Below is a small trained network, with its code and all its weights. Each question gives an input and a class and asks what happens when units are switched off, that is, made to give their printed mean instead of their output.

import numpy as np


def w(rows, s, z=0):
    codes = np.array(rows[::2]) - 128.0
    scale = np.full(codes.shape[1], s)
    scale[-1] = z or s
    return codes * scale


def norm(h):
    return h / np.sqrt((h * h).mean(-1, keepdims=True) + 1e-5)


def f(y):
    return np.maximum(y, 0)


def log_softmax(a):
    a = a - a.max(-1, keepdims=True)
    return a - np.log(np.exp(a).sum(-1, keepdims=True))


def net(x, mask):
    res = np.array(x, float).reshape(1, 6) / 4 @ E
    u = 0
    for l in range(3):
        y = f(norm(res) @ A[l][:, :-1].T + A[l][:, -1])
        res = res + np.where(mask[u : u + 13], y, B[l][:, -1]) @ B[l][:, :-1]
        u += 13
    return log_softmax(norm(res)[-1] @ U[:, :-1].T + U[:, -1])


A, B = {}, {}
E = w([
[38,177,86,166],'x0',
[129,128,125,127],'x1',
[142,255,165,40],'x2',
[129,128,126,128],'x3',
[128,128,126,128],'x4',
[190,219,184,207],'x5',
],0.0067)
A[0] = w([
[10,183,102,178,149],'0.n0',
[119,41,94,134,60],'0.n1',
[36,111,110,74,5],'0.n2',
[93,176,145,181,111],'0.n3',
[175,182,146,210,184],'0.n4',
[71,106,101,9,96],'0.n5',
[28,175,106,172,152],'0.n6',
[45,168,107,164,148],'0.n7',
[130,87,147,250,58],'0.n8',
[133,204,133,52,180],'0.n9',
[42,11,88,120,65],'0.n10',
[96,95,159,40,91],'0.n11',
[107,112,120,203,22],'0.n12',
],0.011,0.0028)
B[0] = w([
[25,136,78,148,249],'0.n0',
[109,118,229,196,198],'0.n1',
[119,179,135,22,196],'0.n2',
[109,59,215,185,186],'0.n3',
[182,185,82,228,234],'0.n4',
[119,17,84,80,239],'0.n5',
[41,129,90,153,232],'0.n6',
[57,128,90,150,216],'0.n7',
[135,51,35,103,216],'0.n8',
[118,142,226,34,254],'0.n9',
[178,253,209,193,253],'0.n10',
[101,57,123,98,195],'0.n11',
[149,129,63,174,173],'0.n12',
],0.019,0.0064)
A[1] = w([
[206,114,170,151,71],'1.n0',
[188,211,167,127,63],'1.n1',
[179,96,95,119,49],'1.n2',
[110,189,199,157,79],'1.n3',
[204,104,169,114,99],'1.n4',
[249,154,123,135,5],'1.n5',
[102,93,142,147,145],'1.n6',
[75,124,50,58,37],'1.n7',
[174,130,172,105,132],'1.n8',
[79,59,158,167,152],'1.n9',
[147,141,119,175,99],'1.n10',
[72,227,144,216,116],'1.n11',
[181,97,30,175,67],'1.n12',
],0.015,0.0023)
B[1] = w([
[137,165,207,170,168],'1.n0',
[146,132,78,222,174],'1.n1',
[110,155,180,89,139],'1.n2',
[147,191,62,100,195],'1.n3',
[181,70,118,155,164],'1.n4',
[115,121,246,99,165],'1.n5',
[144,161,115,138,157],'1.n6',
[145,164,203,222,174],'1.n7',
[147,74,70,176,163],'1.n8',
[155,191,92,144,183],'1.n9',
[98,107,143,149,165],'1.n10',
[164,65,39,5,249],'1.n11',
[46,90,150,197,176],'1.n12',
],0.026,0.012)
A[2] = w([
[136,202,78,35,101],'2.n0',
[53,142,106,151,102],'2.n1',
[152,39,159,64,52],'2.n2',
[127,112,150,124,88],'2.n3',
[124,129,143,115,122],'2.n4',
[221,208,146,158,1],'2.n5',
[156,191,93,108,103],'2.n6',
[188,146,172,126,102],'2.n7',
[12,175,254,160,20],'2.n8',
[124,201,125,42,99],'2.n9',
[39,145,113,81,65],'2.n10',
[156,113,178,183,79],'2.n11',
[169,94,60,99,133],'2.n12',
],0.019,0.0035)
B[2] = w([
[45,151,153,49,232],'2.n0',
[231,199,147,117,217],'2.n1',
[166,219,131,132,199],'2.n2',
[126,152,119,138,147],'2.n3',
[120,142,126,139,141],'2.n4',
[180,4,99,93,215],'2.n5',
[93,144,145,84,196],'2.n6',
[185,95,90,94,185],'2.n7',
[65,87,249,188,254],'2.n8',
[117,135,29,223,201],'2.n9',
[152,33,176,140,226],'2.n10',
[72,146,153,66,203],'2.n11',
[100,150,172,161,245],'2.n12',
],0.038,0.0085)
U = w([
[235,18,105,59,200],'0',
[87,95,239,187,217],'1',
[32,171,56,38,164],'2',
[133,120,15,249,3],'3',
[223,241,175,63,51],'4',
],0.017,0.0031)

Each question gives the input, the list of numbers given to net, and the class t.
The units are the neurons (one row each of A and B). Each row of codes is followed by its name. A weight is (code - 128) times the scale printed after its matrix; where a second scale follows, it is the last column's (A, B and U).
mask holds one flag per neuron, layer by layer. A switched-off neuron (its flag False) gives its mean, the last column of its row in B, instead of its output. The means were averaged over made-up inputs and are rounded, as every weight is.
A unit's drop is (log p(t) with every unit on - log p(t) with that unit switched off) / (log p(t) with every unit on - log p(t) with every unit switched off).
unit that matters most: the unit with the biggest drop
k most important neurons: the k neurons with the biggest drops, biggest first
k most important neurons of layer l: the k neurons of layer l with the biggest drops, biggest first
drop when u is switched off: that unit's drop, to one decimal
input [-3,-1,6,-5,-6,0], class 4: 2 most important neurons : (0.n10 0.n0)
input [7,4,0,2,8,-5], class 2: 4 most important neurons : (0.n10 1.n11 2.n0 0.n8)
input [0,0,-2,-6,-4,-8], class 0: 3 most important neurons : (0.n0 0.n6 0.n10)
input [-7,-1,-8,-4,-1,-2], class 0: unit that matters most : 0.n1
input [-1,-6,5,3,8,2], class 0: 2 most important neurons : (0.n0 0.n6)
input [1,-3,0,-8,0,-5], class 2: 2 most important neurons : (0.n10 0.n1)
input [0,-8,8,-3,1,2], class 0: 2 most important neurons : (0.n0 0.n6)
input [-4,-7,8,4,-4,-6], class 4: 2 most important neurons : (2.n2 0.n0)
input [2,4,-7,-3,-8,2], class 3: 2 most important neurons : (0.n8 2.n8)
input [-8,8,1,-8,-1,-3], class 4: 3 most important neurons of layer 0 : (0.n0 0.n6 0.n10)
input [-5,8,1,-1,-7,2], class 0: 2 most important neurons of layer 0 : (0.n0 0.n8)
input [1,3,8,-1,7,8], class 2: 2 most important neurons of layer 1 : (1.n3 1.n11)
input [0,-6,7,2,-3,2], class 0: 4 most important neurons : (0.n0 0.n6 1.n11 0.n7)
input [8,-4,-7,-3,-5,-2], class 2: unit that matters most : 0.n10
input [-3,-3,7,-7,-1,-5], class 4: 2 most important neurons : (2.n2 0.n0)
input [-5,-4,7,7,6,1], class 0: 2 most important neurons : (1.n11 0.n5)
input [-4,-2,2,-3,-8,-1], class 4: 3 most important neurons : (0.n0 0.n6 2.n2)
input [-2,-4,8,-7,-6,-8], class 4: 3 most important neurons of layer 0 : (0.n0 0.n6 0.n5)
input [6,5,0,-5,7,0], class 2: 2 most important neurons of layer 1 : (1.n11 1.n12)
input [-4,1,5,-7,1,-6], class 4: unit that matters most : 2.n2
input [7,-6,-5,6,6,-5], class 2: drop when 0.n8 is switched off : 0.0
input [5,-1,-5,-2,0,0], class 2: 2 most important neurons of layer 0 : (0.n10 0.n5)
input [1,-7,0,-3,5,5], class 3: drop when 0.n4 is switched off : 0.7
